Below are the code and all the weights of a small trained network. Each question names an input and a class and asks about switching units off, where a switched-off unit gives its printed mean instead of its output.

import numpy as np


def w(rows, s, z=0):
    codes = np.array(rows[::2]) - 128.0
    scale = np.full(codes.shape[1], s)
    scale[-1] = z or s
    return codes * scale


def f(y):
    return y / 2 * (1 + np.tanh(0.7978845608 * (y + 0.044715 * y**3)))


def log_softmax(a):
    a = a - a.max(-1, keepdims=True)
    return a - np.log(np.exp(a).sum(-1, keepdims=True))


def net(x, mask):
    res = np.array(x, float).reshape(1, 6) / 4 @ E
    y = f(res @ A[0][:, :-1].T + A[0][:, -1])
    res = res + np.where(mask, y, B[0][:, -1]) @ B[0][:, :-1]
    return log_softmax(res[-1] @ U[:, :-1].T + U[:, -1])


A, B = {}, {}
E = w([
[216,101,25,106],'x0',
[128,58,157,178],'x1',
[101,73,175,50],'x2',
[87,88,225,125],'x3',
[254,80,197,166],'x4',
[161,193,133,68],'x5',
],0.0062)
A[0] = w([
[50,98,227,97,213],'N0',
[122,123,134,126,98],'N1',
[135,102,135,160,132],'N2',
[76,253,174,168,92],'N3',
[83,91,89,200,178],'N4',
[114,114,110,168,155],'N5',
[105,125,95,47,77],'N6',
[185,122,140,180,3],'N7',
[117,104,122,119,75],'N8',
[100,176,105,54,160],'N9',
[124,117,128,137,75],'N10',
[174,98,68,146,155],'N11',
[130,123,161,118,100],'N12',
[238,181,218,145,138],'N13',
[100,107,90,188,71],'N14',
[156,128,134,157,42],'N15',
[180,159,140,106,103],'N16',
[101,91,193,115,135],'N17',
[125,117,101,168,71],'N18',
[113,163,126,132,76],'N19',
],0.014,0.0047)
B[0] = w([
[135,192,251,142,254],'N0',
[130,130,125,124,122],'N1',
[107,123,151,90,148],'N2',
[129,220,49,162,197],'N3',
[75,137,204,122,193],'N4',
[105,144,167,155,153],'N5',
[83,89,44,127,163],'N6',
[56,67,110,90,156],'N7',
[132,118,115,97,121],'N8',
[38,120,78,107,198],'N9',
[119,127,126,108,118],'N10',
[166,85,143,191,203],'N11',
[123,114,148,133,134],'N12',
[144,2,91,172,230],'N13',
[86,154,176,108,151],'N14',
[97,108,119,121,129],'N15',
[108,95,91,156,150],'N16',
[135,129,195,96,185],'N17',
[102,132,160,125,136],'N18',
[100,136,102,135,129],'N19',
],0.026,0.0085)
U = w([
[80,92,75,135,192],'0',
[122,138,228,121,214],'1',
[158,173,86,146,65],'2',
[160,148,118,119,96],'3',
[23,254,98,108,154],'4',
[151,163,114,44,4],'5',
],0.0068,0.0037)

Each question gives the input, the list of numbers given to net, and the class t.
The units are the neurons (one row each of A and B). Each row of codes is followed by its name. A weight is (code - 128) times the scale printed after its matrix; where a second scale follows, it is the last column's (A, B and U).
mask holds one flag per neuron, in row order. A switched-off neuron (its flag False) gives its mean, the last column of its row in B, instead of its output. The means were averaged over made-up inputs and are rounded, as every weight is.
A unit's drop is (log p(t) with every unit on - log p(t) with that unit switched off) / (log p(t) with every unit on - log p(t) with every unit switched off).
The circuit of an input: a set's keep is (log p(t) with only the set's units on - log p(t) with every unit switched off) / (log p(t) with every unit on - log p(t) with every unit switched off). Starting from the 12 units with the biggest drops (on a tie, the unit counted first), units are removed one at a time, each time the one whose removal leaves the highest keep (on an exact tie, the one counted first), for as long as the keep stays at least 0.8.
circuit, biggest first: the units of the circuit, biggest drop first
k most important neurons: the k neurons with the biggest drops, biggest first
drop of u: that unit's drop, to one decimal
input [-2,-1,-3,-5,8,-5], class 0: circuit, biggest first => [N0]
input [8,4,-5,4,-3,8], class 2: circuit, biggest first => [N7, N4]
input [5,-1,-4,7,8,-8], class 0: 3 most important neurons => [N0, N13, N7]
input [-1,5,0,1,5,7], class 0: 2 most important neurons => [N13, N0]
input [7,4,8,3,0,4], class 5: 2 most important neurons => [N13, N4]
input [0,1,-2,2,5,0], class 0: 2 most important neurons => [N0, N13]
input [1,-5,5,3,3,5], class 0: circuit, biggest first => [N13, N4]
input [2,-1,-2,-8,-1,-5], class 1: circuit, biggest first => [N3, N4]
input [3,6,2,-2,-8,-3], class 4: 3 most important neurons => [N13, N0, N17]
input [2,7,8,-4,-1,4], class 5: 3 most important neurons => [N13, N4, N0]
input [8,5,-8,-8,1,1], class 1: 2 most important neurons => [N9, N6]
input [2,-7,0,4,-2,6], class 4: 3 most important neurons => [N13, N11, N9]
input [0,8,7,-3,-5,5], class 4: 2 most important neurons => [N13, N11]
input [4,-6,7,5,1,4], class 4: circuit, biggest first => [N9]
input [-1,-2,4,-2,-5,-5], class 4: 3 most important neurons => [N13, N11, N9]
input [-2,4,-3,-5,4,2], class 0: drop of N13 => 0.1
input [4,-8,-6,-3,1,2], class 0: drop of N0 => 0.2
input [1,-6,3,6,-3,2], class 4: drop of N9 => 0.1
